Below is a small trained network, with its code and all its weights. Each question gives an input and a target symbol and asks what happens when units are switched off, that is, made to give their printed mean instead of their output.

import numpy as np


def w(rows, s, z=0):
    codes = np.array(rows[::2]) - 128.0
    scale = np.full(codes.shape[1], s)
    scale[-1] = z or s
    return codes * scale


def norm(h):
    return h / np.sqrt((h * h).mean(-1, keepdims=True) + 1e-5)


def f(y):
    return np.maximum(y, 0)


def softmax(a):
    e = np.exp(a - a.max(-1, keepdims=True))
    return e / e.sum(-1, keepdims=True)


def log_softmax(a):
    a = a - a.max(-1, keepdims=True)
    return a - np.log(np.exp(a).sum(-1, keepdims=True))


def net(x, mask):
    ids = ['αγμτφψω'.index(c) for c in x.split()]
    T = len(ids)
    res = E[ids] + P[:T]
    u = 0
    for l in range(3):
        q, k, v = (norm(res) @ M[l].T for M in (Q, K, V))
        z = softmax(np.where(np.tri(T) > 0, q @ k.T / 2**0.5, -1e9)) @ v
        res = res + np.where(mask[u], z, O[l][:, -1]) @ O[l][:, :-1]
        u += 1
        y = f(norm(res) @ A[l][:, :-1].T + A[l][:, -1])
        res = res + np.where(mask[u : u + 4], y, B[l][:, -1]) @ B[l][:, :-1]
        u += 4
    return log_softmax(norm(res)[-1] @ U[:, :-1].T + U[:, -1])


Q, K, V, O, A, B = {}, {}, {}, {}, {}, {}
E = w([
[142,112,88],'α',
[106,99,144],'γ',
[141,115,84],'μ',
[99,146,42],'τ',
[2,198,118],'φ',
[160,115,90],'ψ',
[151,137,179],'ω',
],0.0098)
P = w([
[74,48,205],'0',
[81,89,175],'1',
[100,118,152],'2',
[116,155,146],'3',
[125,180,127],'4',
[134,200,116],'5',
[149,222,95],'6',
[151,255,68],'7',
[169,230,60],'8',
],0.0022)
Q[0] = w([
[73,42,246],'L0H1',
[4,12,166],'L0H1',
],0.0036)
K[0] = w([
[112,65,254],'L0H1',
[117,51,152],'L0H1',
],0.0048)
V[0] = w([
[177,253,62],'L0H1',
[95,133,89],'L0H1',
],0.0045)
O[0] = w([
[47,4,210,229],'L0H1',
[3,125,65,245],'L0H1',
],0.003,0.0011)
A[0] = w([
[254,110,147,34],'L0N1',
[76,39,167,2],'L0N2',
[134,129,55,125],'L0N3',
[55,76,189,62],'L0N4',
],0.0064,0.0014)
B[0] = w([
[71,104,79,179],'L0N1',
[174,183,129,140],'L0N2',
[103,107,154,255],'L0N3',
[203,255,108,147],'L0N4',
],0.007,0.0044)
Q[1] = w([
[60,62,77],'L1H1',
[2,112,20],'L1H1',
],0.0071)
K[1] = w([
[175,194,61],'L1H1',
[254,181,87],'L1H1',
],0.0065)
V[1] = w([
[131,1,202],'L1H1',
[147,38,135],'L1H1',
],0.0047)
O[1] = w([
[5,102,140,6],'L1H1',
[4,101,221,145],'L1H1',
],0.0043,0.0015)
A[1] = w([
[241,64,113,102],'L1N1',
[254,170,121,54],'L1N2',
[190,249,38,108],'L1N3',
[138,88,69,252],'L1N4',
],0.0049,0.0038)
B[1] = w([
[101,217,163,158],'L1N1',
[3,106,175,152],'L1N2',
[228,141,135,190],'L1N3',
[229,135,175,253],'L1N4',
],0.0048,0.0059)
Q[2] = w([
[161,144,102],'L2H1',
[244,95,113],'L2H1',
],0.011)
K[2] = w([
[217,189,203],'L2H1',
[215,254,78],'L2H1',
],0.0052)
V[2] = w([
[121,134,2],'L2H1',
[236,101,133],'L2H1',
],0.0082)
O[2] = w([
[97,194,216,199],'L2H1',
[42,146,2,251],'L2H1',
],0.0091,0.0029)
A[2] = w([
[132,125,128,102],'L2N1',
[2,121,192,53],'L2N2',
[192,101,218,27],'L2N3',
[38,114,88,250],'L2N4',
],0.0059,0.002)
B[2] = w([
[159,109,177,128],'L2N1',
[66,110,2,196],'L2N2',
[72,186,40,170],'L2N3',
[62,163,122,254],'L2N4',
],0.0057,0.0034)
U = w([
[136,103,131,149],'α',
[254,192,149,141],'γ',
[172,139,104,3],'μ',
[189,104,105,146],'τ',
[115,180,194,180],'φ',
[130,103,104,168],'ψ',
[26,88,108,82],'ω',
],0.018,0.0054)

Each question gives the input, a string of symbols that net reads in full, and the target symbol t.
The units are the heads (2 rows each of Q, K, V and O) and the neurons (one row each of A and B). Each row of codes is followed by its name. A weight is (code - 128) times the scale printed after its matrix; where a second scale follows, it is the last column's (O, A, B and U).
mask holds one flag per unit, layer by layer, with each layer's heads first. A switched-off unit (its flag False) gives its mean, the last column of its rows in O or B, instead of its output. The means were averaged over made-up inputs and are rounded, as every weight is.
A unit's drop is (log p(t) with every unit on - log p(t) with that unit switched off) / (log p(t) with every unit on - log p(t) with every unit switched off).
The circuit of an input: a set's keep is (log p(t) with only the set's units on - log p(t) with every unit switched off) / (log p(t) with every unit on - log p(t) with every unit switched off). Starting from the 12 units with the biggest drops (on a tie, the unit counted first), units are removed one at a time, each time the one whose removal leaves the highest keep (on an exact tie, the one counted first), for as long as the keep stays at least 0.8.
circuit, biggest first: the units of the circuit, biggest drop first
most important unit: the unit with the biggest drop
top k neurons: the k neurons with the biggest drops, biggest first
k most important neurons of layer l: the k neurons of layer l with the biggest drops, biggest first
drop when u is switched off: that unit's drop, to one decimal
input ψ ψ τ τ ψ, target φ: circuit, biggest first	(L2H1 L1H1 L0N4 L0H1)
input ψ ψ ω τ, target τ: circuit, biggest first	(L2H1 L1H1)
input μ ψ ψ α γ, target γ: circuit, biggest first	(L0N4 L1H1 L2H1)
input μ τ τ, target φ: circuit, biggest first	(L2H1 L1H1)
input ψ ψ τ ω τ γ τ, target γ: circuit, biggest first	(L1H1 L0N4 L1N3)
input α μ ψ ψ ψ ψ, target ω: most important unit	L1N2
input ψ α α ψ ω τ, target τ: top 4 neurons	(L0N1 L1N3 L0N4 L0N3)
input ω φ ω α, target τ: top 2 neurons	(L0N4 L0N1)
input τ ψ φ μ, target γ: top 3 neurons	(L0N4 L2N4 L1N3)
input ψ ψ ψ ψ α τ γ τ, target γ: 2 most important neurons of layer 1	(L1N4 L1N2)
input ψ ω α α τ α, target φ: top 2 neurons	(L0N1 L1N3)
input φ ψ φ ψ, target γ: top 3 neurons	(L0N4 L2N2 L1N2)
input α α ω α, target τ: top 3 neurons	(L0N3 L0N4 L1N3)
input ψ φ μ α ψ μ ψ α, target ω: most important unit	L0H1
input ψ φ μ, target γ: top 2 neurons	(L0N4 L0N3)
input ψ α α ψ ψ ψ τ τ γ, target γ: top 2 neurons	(L0N4 L1N3)
input φ ψ τ τ, target φ: top 2 neurons	(L0N1 L2N2)
input τ ψ τ ψ α, target ω: 2 most important neurons of layer 1	(L1N4 L1N1)
input τ ψ ψ α ψ μ, target ω: top 2 neurons	(L1N1 L1N2)
input ψ φ ψ φ τ μ, target φ: most important neuron of layer 2	(L2N2)
input ψ ψ ψ ψ, target ω: 2 most important neurons of layer 0	(L0N1 L0N4)
input ψ ω ω ω, target τ: 2 most important neurons of layer 0	(L0N3 L0N4)
input ψ ψ φ ψ, target γ: drop when L2H1 is switched off	3.3
input μ τ φ ω, target γ: drop when L0N3 is switched off	0.2
input ψ τ ψ τ τ α, target φ: drop when L1N1 is switched off	0.0
